Group, then class:
[  6   5   2   3   0  -7   0   0  -2   3   6   8   4   5  -3  -8  -3   0
  -1  -4 -18   3  -7   3  -5  16   1  -3   6   7  -1 -12  -3   0  -9   3
   1  -5  -3  -2   3   7 -10   0   5   3 -10   0   2   4   4  -6   1  -2
   0   8   5   8  -1  -2   7] -> J/tikis
[ 12   1   0  -7  -4 -15   4  -4  -6  -3   2  11   9   3  -3  -3  -9  -7
  -6  -9   2   2  -3  -7   3  14  -3  -3  -1  14  -7   7  -5   2 -11  -7
   1   7  -6   5  10  -1  -1  -3  -3  -5 -13  -7  -2   6  -9   6  -2  12
   2   1   6 -18   8  -2   3] -> J/tikis
[ 12  -6  -4 -18   6  -1  14  -3 -14   2  -5  18  15 -10  -5 -10 -12  -5
  -5   2   1   7 -12   5   3  31  -1  -3   2  -1  -7   2 -10   0 -19  -3
   0  15   2  -8  -1   3   5 -11  13  -2 -11   1  -9  -9   0  13  -2   1
   7   0  -3 -13  -2  -1   3] -> J/gani
[  6   1  10   8  -2  -2   4   1   0  -4   2   1   3   7   4  -3  -3 -15
   2   7 -10 -10   6   5  -8   0   3 -19   3  17   0  -4  -9  -5  10   4
   7  -4   3 -19  11   8   1   2   2   6  -3 -14  -2  -9  -6 -16   9   4
  -6   3  15  -1  19  12  -2] -> Q/bal
[ 16  -3   8   4  -3  -4  -2  -2   6   3  -3  -3  -7  11   2   0  -6  -5
   0  10  -3  -8   7   1 -13 -13   3  -1   0  12  -3  -3   0  -1  11   4
  -2 -10  -1 -15   7   3   2   1  -2 -10  -4 -15  -1 -13  -2  -2   2   8
  -5   8  13   4  19   2  -6] -> Q/bal
[  2  15  -1   2   0  -2  -8  -4   1   1  -2  10  14  -1  -2  -6  -7   4
  -1 -10  -2   3  -5   5   0  17  -3   0  10  12  -4 -10   4  -1 -19  -5
   1   7  -7  13   7   6  -5  -2   5   4  -6   4  -6  10   1  -2   1  -1
   8  -3   6   0   9   1   4] -> J/gani
[  7  -2  -4   7  -8  -3  -3  -3   0  -2  -4  16   4  -4 -10  -3  -6   3
   1  -3  -7   4  -9   4   5  12   3  -4  14   3   6   5   2  -4 -12   0
   9   5  -7  -5  -1   2  -2  -7   6   7  -3  -3  -2  13   3  -1  -6 -10
  -2   4  -9 -30   3   6   3] -> J/gani
[  1 -22  -2   7   5  -7   3  -2   0  -3  -9  25  22   9 -12   2  -8   4
   6  -5  -1   2  -6   0   7  13   7  -6   3   6  -2  15   0   3 -16  -9
  -4  -4  -9   1  -6   0  -2 -10   8   5 -16  -6  -6   3  -5   3   1 -12
   3  13  -4 -33   8  13   3] -> J/gani
[  3   1   3  11  -4   7  -1   1   3   2  -6  -6  -6  11   1  -1  -5  -5
   1  13  -6  -4   5 -26 -11  -5   3  -4  -1   2   3  -7   9  -3  10   9
  -1  -7   3 -14   5   4  -1   0   6  -5  -3 -15  -4 -15  -9 -10   4   4
   0  12   8   0  16   3  -2] -> Q/bal
[  9  -2  -2  -6  -6  -5   7  -5   2  -3  -3  20   8  -1  -2  -6 -15  -4
  -1  -4   0   0 -22  -1   4  19   4  -4   0  10  -6   3 -10   2 -12   8
   7   4  -4  -3   2   6   5  -2   8  -2  -9  -7  -4  -6  -8   4  -4   9
   8   9   5  -5   2  -1   1] -> J/tikis
[  2  -3   5  -9   2  -2  -5   1   1  -3   2  11   0  -3  -5 -13  -6  -3
  -8   5   3   6  -9 -14   2   9   6   1   3  -3  -7   3  -3   2 -10  -2
   5   0  -3   1   2  -2  -5  -4  -3  -1  -5  -1  -5  -8  -3   6  -3   2
   3  10   1   5  -3   3   0] -> J/gani
[  2   4  -4 -10  -2  -3  -9  -5   4  -3   1  13   0  -1  -9  -3 -11   1
  -5   0   2   1  -1  -6   6  13  -3   6   0   5   0  -7   0   1 -15 -12
   2   6  -6   6   8  -2   4  -2  -1 -10  -9  -5  -3  -1  -3   4  -1  10
 -19   4   3   2  -1  -5  -1] -> J/tikis
[ -1  -7   9   0  -1   5   1   3   0   1  -4  -7 -13  11   0   2  -6  -8
   4  10  -1 -10   6  -8 -12 -13   4   4  -5   1   2  -2   4   1  15   3
  -3  -7   6 -10   6  -1   3   1   3  -3  -2 -16   3 -16 -14  -8   6   7
  -8   9   7   9  16  -7   3] -> Q/bal
[  7  -3  -3  -2  -4  -9   2  -1   2   0   1   9  12   1  -4   0 -17  -2
   1   9   0   2   0   4   7  20   1   0   4  15 -14   4  -3   4  -8  -3
   1   1  -1  -5  10  -7   2   0  -5   1 -16  -8  -2   2 -11   4   0  10
  -8  10  10  -9  12   0   1] -> J/tikis
[  4   8   3  13 -21  -6  -5   1   5   1  17  -7  -1   5  -1  -6  -3  -8
  -3  -4   0   4   6  -1  -1   4  -7  -4   0  12  -6  -7   0  -2  -5   9
   6   0  -3  -1   8   2 -24   3  -2  -7  -4  -2   7  -2  -7   3   3  10
  -4   1  -5  21   4  -4   3] -> L/Zime
[ 12   8   3  23 -20  -4  -1  -1   3  -1   3  -2  -1  24  -6  -6  -4  -3
  -4   0  -1   0   2  10  -3   7  -6  -5  -9  10   2  -3   3  -4   3   8
   2   8  -3 -12   6   0  -1  -4   2  -1  -4   2   0   3  -4  -4   5   1
   0   1  -1  -7  16   5   8] -> L/dus
[  5   1   4  -4 -21  -2 -15  -2   2  -2   5 -12 -17   3  -1 -12   2  -2
  -7  -4   2   1   3 -14   0  -9  -6   1   2  12   0 -21   1  -5  -2   4
   1   7  -2  -7   8   9  -2  -4  -8  -8  12   1   4   6  -8  -5  -6  13
   4  -6   5   6  -1  -3   2] -> L/Zime
[  5  -5  -2 -50   3  -1  -2   4  -5  -4  -4  16   7  -6 -13  -4  -5  -6
  -3   4   3   5 -16   3   3  19  -3   5   0   3   4  -4  -9  -1 -16  -4
   2   5  -5  -3  -3   1  -2  -8  -1   1  -9   0   3   3  -1  -3  -4   1
  -1   9 -10  -2  -8   1   0] -> J/gani
[ 16   0  -3   6 -30  -2 -14 -12   4  -2  -1 -18 -16   4  -1   1   3 -14
  -6   0  -3   1  12   3  -2 -11  -7   0  -4  10   1 -15  -5  -3  10  17
   9   8  -2  -9   8   0  -1  -7 -13  -8  11  -5   8   9   3  -3   0  13
   0  -1  -2   0  12   0   5] -> L/dus
[ -7 -11   2  -5  19   3  -8   2  -1   0  -1  -1  -4  10  -2   3  -2  -9
  -2  10   2  -1   2 -11  -4 -11   6   3  -7  -1  -4   4   5   0   6   1
  -1 -11  -1  -5   0 -14   3   1  -3  -7  -4 -18  -2 -14  -3  -1   4   9
  -3   9   0   1   9  -1  -1] -> Q/Zuv
[  2  -6  -3   4   5  -7   4  -6 -12  -4 -12  21  13  -6  -5  -7  -9   1
  -4   1   2   8  -9  -1  15  14   3  -4   0   3  -2  -2   0   5 -12 -11
   1   0  -4  -6   1   3  -1  -5  -2 -14 -12  -5  -3   0  -3   3  -1  -1
   3   9   9 -19   5   7  -4] -> J/gani

Group and class of each row:
[ -7   1  -8 -15   6   3   1   2  -2  -5   4 -11  -3  22  -2  11   9  -1
  -1  -7   2 -11  31   2 -18 -21 -12   1 -15  10   7 -10  42  -6  -8  -2
  -9   5   6  -5  -1   6  10  -5   0 -24 -18   5   4  12   1  -4  -5  -4
   5 -23   4   1   6   9  -4] -> vemi/Fovuz
[-12  -5   6  -9  14  11  12 -11   4   5  -3  -7  -3  21  -5   1   4   3
  -5  10  -7   4  -5   6  -2  -7   7  17 -11 -11  12   1  13 -24 -10   8
 -25  -1  -3   7 -11  15   4   3 -25 -16 -11  -4 -10  23  11   1  -9 -14
  -8 -17   2   8  -5   3  -4] -> rutes/ledug
[  2 -12   9  -4   7  -5  -4   1  -7   5   3  -7  -1   5  -9 -10   8   4
  -3  -6  11  -2 -13   3  -3   2  33  11  -5  -4  17   7  32 -45 -13  -5
 -24 -11  -3  -5   1  14   2   8 -20  -8  -2   3 -14  18  12   8 -12  -3
  -9 -38  -6   7 -15   5  -4] -> rutes/ledug
[ -3  -6 -10 -23   7  11  -5   9   0   1   4 -15  -1  -2  -2   6   1 -15
  -9  10   8 -11  38   6 -20  -6   5  25 -13  13   8  12  18 -12  -2  -1
 -21   4   1  -5  -5  18  13 -16 -12 -23 -21 -10   5   8   7  11  -4   0
  -1 -24   3   9  -6   4   9] -> vemi/Fovuz
[  9  -5   4 -12  17   8  -2   1  13   1   5   3  -1  17  -6  -5   0 -11
 -19  17  -1  -3  24   6 -18  -8  29  25 -18  24   2  16  20  -5  -5  14
 -19  13 -11  -2 -11  17  17 -12 -19 -23  -9  -6  -4   2   9   6 -11  -5
  -4 -21  -3   6 -20   8  15] -> vemi/Pob
[ -6 -17   8  -8  16   8   9  -7   0   0   3   2  -8   9  -7  -2   4  -9
 -17  13   1  -5  28   4 -18 -13  28  11 -10  15   9  10  27 -18 -18   2
 -17  -2   8  -1 -12  20  11  18 -12 -10  -5  -8  -1  18   6  -5  -8   5
  -8 -38   9  10 -19  16   8] -> rutes/ledug
[  4  -2  -5 -21  -2  -2  10   5  -5   4  -6   8 -27   1  -8  -3  -5  -1
  -5  11   7 -13  40   9 -21   8   7  25 -12  -2   8   2  35 -12  -5  -1
  -9  -3   8   3  -4  20   2   5  -2 -15 -14   1   7   6   4 -11  -9  -8
   0 -17 -10   5  13   9   7] -> vemi/Fovuz
